Here is a tiny trained network, its code and every weight. The questions are about switching its units off for an input and a target symbol, where a switched-off unit gives its printed mean instead of its output.

import numpy as np


def w(rows, s, z=0):
    codes = np.array(rows[::2]) - 128.0
    scale = np.full(codes.shape[1], s)
    scale[-1] = z or s
    return codes * scale


def f(y):
    return np.maximum(y, 0)


def softmax(a):
    e = np.exp(a - a.max(-1, keepdims=True))
    return e / e.sum(-1, keepdims=True)


def log_softmax(a):
    a = a - a.max(-1, keepdims=True)
    return a - np.log(np.exp(a).sum(-1, keepdims=True))


def net(x, mask):
    ids = ['ΞΠβγδζλμτψω'.index(c) for c in x.split()]
    T = len(ids)
    res = E[ids] + P[:T]
    u = 0
    for l in range(2):
        r = res
        for j in range(2):
            rows = slice(2 * j, 2 * j + 2)
            q, k, v = (r @ M[l][rows].T for M in (Q, K, V))
            z = softmax(np.where(np.tri(T) > 0, q @ k.T / 2**0.5, -1e9)) @ v
            o = O[l][rows]
            res = res + np.where(mask[u + j], z, o[:, -1]) @ o[:, :-1]
        u += 2
        y = f(res @ A[l][:, :-1].T + A[l][:, -1])
        res = res + np.where(mask[u : u + 16], y, B[l][:, -1]) @ B[l][:, :-1]
        u += 16
    return log_softmax(res[-1] @ U[:, :-1].T + U[:, -1])


Q, K, V, O, A, B = {}, {}, {}, {}, {}, {}
E = w([
[147,97,193,129,167,150,91],'Ξ',
[180,86,89,81,148,187,94],'Π',
[174,129,132,149,128,148,2],'β',
[223,84,84,201,143,138,118],'γ',
[158,169,143,181,147,113,199],'δ',
[159,161,65,151,124,126,166],'ζ',
[110,122,90,113,162,170,165],'λ',
[98,213,136,134,183,152,90],'μ',
[214,193,192,98,124,103,102],'τ',
[120,165,96,51,131,175,95],'ψ',
[222,165,139,170,109,92,144],'ω',
],0.011)
P = w([
[101,72,200,120,45,109,127],'0',
[74,119,79,122,113,89,154],'1',
[201,166,81,89,228,140,104],'2',
[153,150,152,137,99,214,144],'3',
[98,133,94,82,140,78,166],'4',
[197,173,91,108,227,130,114],'5',
[161,144,123,160,108,217,134],'6',
[102,135,94,86,141,90,160],'7',
[183,175,83,101,233,132,94],'8',
[152,131,113,149,116,224,109],'9',
[108,138,99,82,135,97,164],'10',
[179,211,101,75,252,130,123],'11',
[152,130,119,174,129,221,114],'12',
],0.013)
Q[0] = w([
[144,16,132,184,126,152,124],'L0H0',
[144,193,104,71,221,121,58],'L0H0',
[208,150,124,166,178,101,255],'L0H1',
[63,90,95,177,80,106,75],'L0H1',
],0.096)
K[0] = w([
[210,76,149,132,105,107,82],'L0H0',
[57,189,143,110,160,142,72],'L0H0',
[131,110,250,168,105,150,86],'L0H1',
[135,128,35,131,185,149,145],'L0H1',
],0.12)
V[0] = w([
[160,105,159,80,165,28,102],'L0H0',
[168,236,133,217,47,254,125],'L0H0',
[156,146,141,98,131,131,167],'L0H1',
[77,187,140,140,137,171,111],'L0H1',
],0.0052)
O[0] = w([
[44,99,130,159,105,121,74,129],'L0H0',
[172,156,187,17,104,109,253,249],'L0H0',
[165,177,103,87,161,106,139,113],'L0H1',
[79,103,84,184,156,124,74,116],'L0H1',
],0.0022,0.0015)
A[0] = w([
[10,72,159,102,132,115,140,161],'L0N0',
[127,133,124,97,111,53,92,51],'L0N1',
[134,77,64,190,50,34,181,73],'L0N2',
[115,132,138,236,109,161,82,97],'L0N3',
[92,158,202,144,69,53,132,130],'L0N4',
[88,84,160,109,84,84,164,31],'L0N5',
[129,103,193,137,123,134,175,54],'L0N6',
[116,44,230,160,127,51,136,134],'L0N7',
[88,36,136,101,113,68,96,153],'L0N8',
[45,185,136,168,93,162,63,57],'L0N9',
[47,106,111,200,98,79,211,128],'L0N10',
[141,175,113,124,146,156,154,74],'L0N11',
[131,148,80,84,30,58,106,143],'L0N12',
[125,144,156,142,49,197,145,178],'L0N13',
[77,15,2,104,121,112,188,2],'L0N14',
[6,158,61,131,104,122,208,37],'L0N15',
],0.018,0.0091)
B[0] = w([
[153,96,219,146,130,150,141,174],'L0N0',
[91,117,101,133,155,122,133,135],'L0N1',
[226,213,107,128,144,183,152,155],'L0N2',
[102,125,87,96,156,174,139,194],'L0N3',
[123,118,137,64,161,110,157,159],'L0N4',
[171,122,124,126,93,103,81,135],'L0N5',
[137,115,114,132,127,114,71,135],'L0N6',
[59,205,130,112,117,109,156,161],'L0N7',
[95,139,116,147,89,171,107,168],'L0N8',
[120,87,67,138,154,144,119,175],'L0N9',
[151,152,197,103,125,84,99,156],'L0N10',
[143,102,122,130,123,136,106,219],'L0N11',
[105,109,125,160,203,175,142,180],'L0N12',
[119,151,147,127,102,167,188,254],'L0N13',
[80,52,27,116,84,110,255,158],'L0N14',
[50,126,147,237,202,106,176,170],'L0N15',
],0.034,0.0065)
Q[1] = w([
[55,94,95,118,55,203,200],'L1H0',
[125,74,113,113,10,254,194],'L1H0',
[16,141,212,115,158,171,229],'L1H1',
[198,77,23,131,136,74,104],'L1H1',
],0.083)
K[1] = w([
[167,93,91,231,125,37,120],'L1H0',
[152,25,35,205,121,13,150],'L1H0',
[253,48,79,180,88,71,51],'L1H1',
[85,152,240,92,107,240,179],'L1H1',
],0.078)
V[1] = w([
[102,175,154,214,24,98,105],'L1H0',
[191,57,204,153,116,227,138],'L1H0',
[4,133,95,142,166,144,53],'L1H1',
[168,191,91,239,69,255,98],'L1H1',
],0.0081)
O[1] = w([
[88,137,145,112,90,114,76,10],'L1H0',
[79,196,82,65,125,111,118,185],'L1H0',
[145,213,159,98,152,167,119,187],'L1H1',
[166,170,99,253,95,120,133,182],'L1H1',
],0.0051,0.011)
A[1] = w([
[165,87,169,61,116,132,72,11],'L1N0',
[191,63,131,140,104,95,40,66],'L1N1',
[158,136,144,88,102,76,77,72],'L1N2',
[149,72,115,75,192,93,83,103],'L1N3',
[138,145,102,54,120,59,87,100],'L1N4',
[113,164,79,108,112,83,77,5],'L1N5',
[165,135,120,148,55,86,46,28],'L1N6',
[121,152,116,96,150,113,156,52],'L1N7',
[129,107,146,109,100,89,15,104],'L1N8',
[178,165,84,87,89,112,152,4],'L1N9',
[152,77,92,122,83,3,41,104],'L1N10',
[162,120,79,122,172,129,119,88],'L1N11',
[124,35,142,87,97,42,73,29],'L1N12',
[145,125,162,134,155,40,143,67],'L1N13',
[100,124,132,78,91,73,85,84],'L1N14',
[173,142,144,113,127,144,70,134],'L1N15',
],0.016,0.013)
B[1] = w([
[40,166,150,202,62,182,38,170],'L1N0',
[85,62,152,172,179,186,239,168],'L1N1',
[121,143,132,91,136,163,134,143],'L1N2',
[63,173,72,63,142,69,168,208],'L1N3',
[168,71,120,106,195,94,232,178],'L1N4',
[157,11,176,135,60,117,56,151],'L1N5',
[103,216,75,136,63,28,108,165],'L1N6',
[179,118,139,184,94,108,106,210],'L1N7',
[114,148,136,106,76,168,178,151],'L1N8',
[95,62,169,95,141,127,105,190],'L1N9',
[125,165,110,123,167,209,84,158],'L1N10',
[135,146,130,150,127,85,84,250],'L1N11',
[174,95,140,174,35,2,108,134],'L1N12',
[96,159,98,110,64,116,64,174],'L1N13',
[173,111,92,168,170,144,148,146],'L1N14',
[214,122,173,141,173,78,110,195],'L1N15',
],0.02,0.014)
U = w([
[118,207,163,154,28,115,167,254],'Ξ',
[159,147,4,163,34,127,146,204],'Π',
[114,161,7,197,111,152,32,204],'β',
[104,104,108,198,83,56,64,127],'γ',
[123,194,80,180,19,51,71,99],'δ',
[128,192,75,252,75,50,134,22],'ζ',
[66,142,101,210,32,41,128,33],'λ',
[40,156,129,218,113,64,40,121],'μ',
[96,192,82,150,109,24,130,95],'τ',
[72,137,130,235,162,83,125,13],'ψ',
[158,198,124,208,125,70,86,83],'ω',
],0.0026,0.0074)

Each question gives the input, a string of symbols that net reads in full, and the target symbol t.
The units are the heads (2 rows each of Q, K, V and O) and the neurons (one row each of A and B). Each row of codes is followed by its name. A weight is (code - 128) times the scale printed after its matrix; where a second scale follows, it is the last column's (O, A, B and U).
mask holds one flag per unit, layer by layer, with each layer's heads first. A switched-off unit (its flag False) gives its mean, the last column of its rows in O or B, instead of its output. The means were averaged over made-up inputs and are rounded, as every weight is.
A unit's drop is (log p(t) with every unit on - log p(t) with that unit switched off) / (log p(t) with every unit on - log p(t) with every unit switched off).
The circuit of an input: a set's keep is (log p(t) with only the set's units on - log p(t) with every unit switched off) / (log p(t) with every unit on - log p(t) with every unit switched off). Starting from the 12 units with the biggest drops (on a tie, the unit counted first), units are removed one at a time, each time the one whose removal leaves the highest keep (on an exact tie, the one counted first), for as long as the keep stays at least 0.8.
units of the circuit, in order: the units of the circuit, biggest drop first
top k neurons: the k neurons with the biggest drops, biggest first
top k neurons in layer l: the k neurons of layer l with the biggest drops, biggest first
input τ β ω, target μ: top 2 neurons in layer 0 -> [L0N4; L0N7]
input ψ μ Π Ξ μ μ λ ψ β γ β β Ξ, target Π: top 2 neurons in layer 0 -> [L0N3; L0N13]
input γ β λ ψ μ μ, target ζ: top 4 neurons -> [L0N7; L0N13; L1N6; L0N2]
input β μ ζ ψ τ μ ζ δ ζ ζ γ ζ μ, target β: units of the circuit, in order -> [L0N9; L0N3]
input μ γ γ γ Π λ γ Π ζ, target τ: top 3 neurons -> [L0N4; L0N0; L1N3]
input μ μ μ μ Π μ μ Π γ δ δ μ, target τ: top 3 neurons -> [L0N13; L0N0; L0N4]
input δ γ μ μ Π τ μ δ β μ β ψ, target λ: top 2 neurons -> [L1N12; L0N7]
input ζ δ δ, target β: top 3 neurons -> [L0N2; L1N10; L0N13]
input Π δ Ξ, target δ: top 2 neurons -> [L0N7; L0N13]
input γ β ω, target ζ: top 2 neurons -> [L1N6; L0N7]
input γ γ τ, target ζ: top 3 neurons -> [L1N6; L0N7; L0N2]
input ψ μ ω β, target Ξ: units of the circuit, in order -> [L0N13]
input ψ δ Ξ λ β μ ζ, target Ξ: units of the circuit, in order -> [L0N13; L0H0]
input ζ γ Ξ β μ Ξ μ Π, target Π: units of the circuit, in order -> [L0N14]
input Ξ ζ δ, target Ξ: top 2 neurons -> [L0N7; L0N8]
input ψ λ δ β γ γ ω γ Π Ξ γ ψ, target γ: top 2 neurons in layer 0 -> [L0N13; L0N0]
input Ξ ζ μ, target Ξ: top 3 neurons -> [L0N7; L0N13; L1N8]
input β ζ γ γ δ Ξ, target ω: top 3 neurons -> [L0N13; L0N15; L0N8]
input ζ Ξ γ ω β τ, target β: top 2 neurons -> [L0N2; L1N10]
input ζ μ β λ μ ζ β, target Π: top 2 neurons -> [L0N13; L1N0]
input μ μ β β β ψ, target τ: top neuron in layer 0 -> [L0N0]
input ψ μ μ γ β γ γ μ γ β ω Ξ, target γ: top 2 neurons -> [L0N13; L0N0]
input β τ ω γ μ β, target ω: top 3 neurons in layer 0 -> [L0N13; L0N8; L0N7]
input μ δ ψ ζ λ γ γ δ ψ ψ δ μ, target τ: top 4 neurons -> [L0N0; L0N4; L1N3; L0N13]
input Ξ τ Π ψ ζ γ, target Ξ: top 4 neurons in layer 0 -> [L0N7; L0N8; L0N13; L0N0]
input γ μ λ ω τ Ξ β μ Ξ β Ξ δ, target ζ: top 2 neurons in layer 1 -> [L1N6; L1N1]
input Ξ β μ β μ Ξ, target Ξ: top neuron in layer 0 -> [L0N7]
input ζ ζ μ β τ τ β μ Ξ, target β: top 2 neurons in layer 0 -> [L0N2; L0N7]
input ζ ω μ γ τ γ β β β, target β: top 2 neurons in layer 0 -> [L0N2; L0N13]
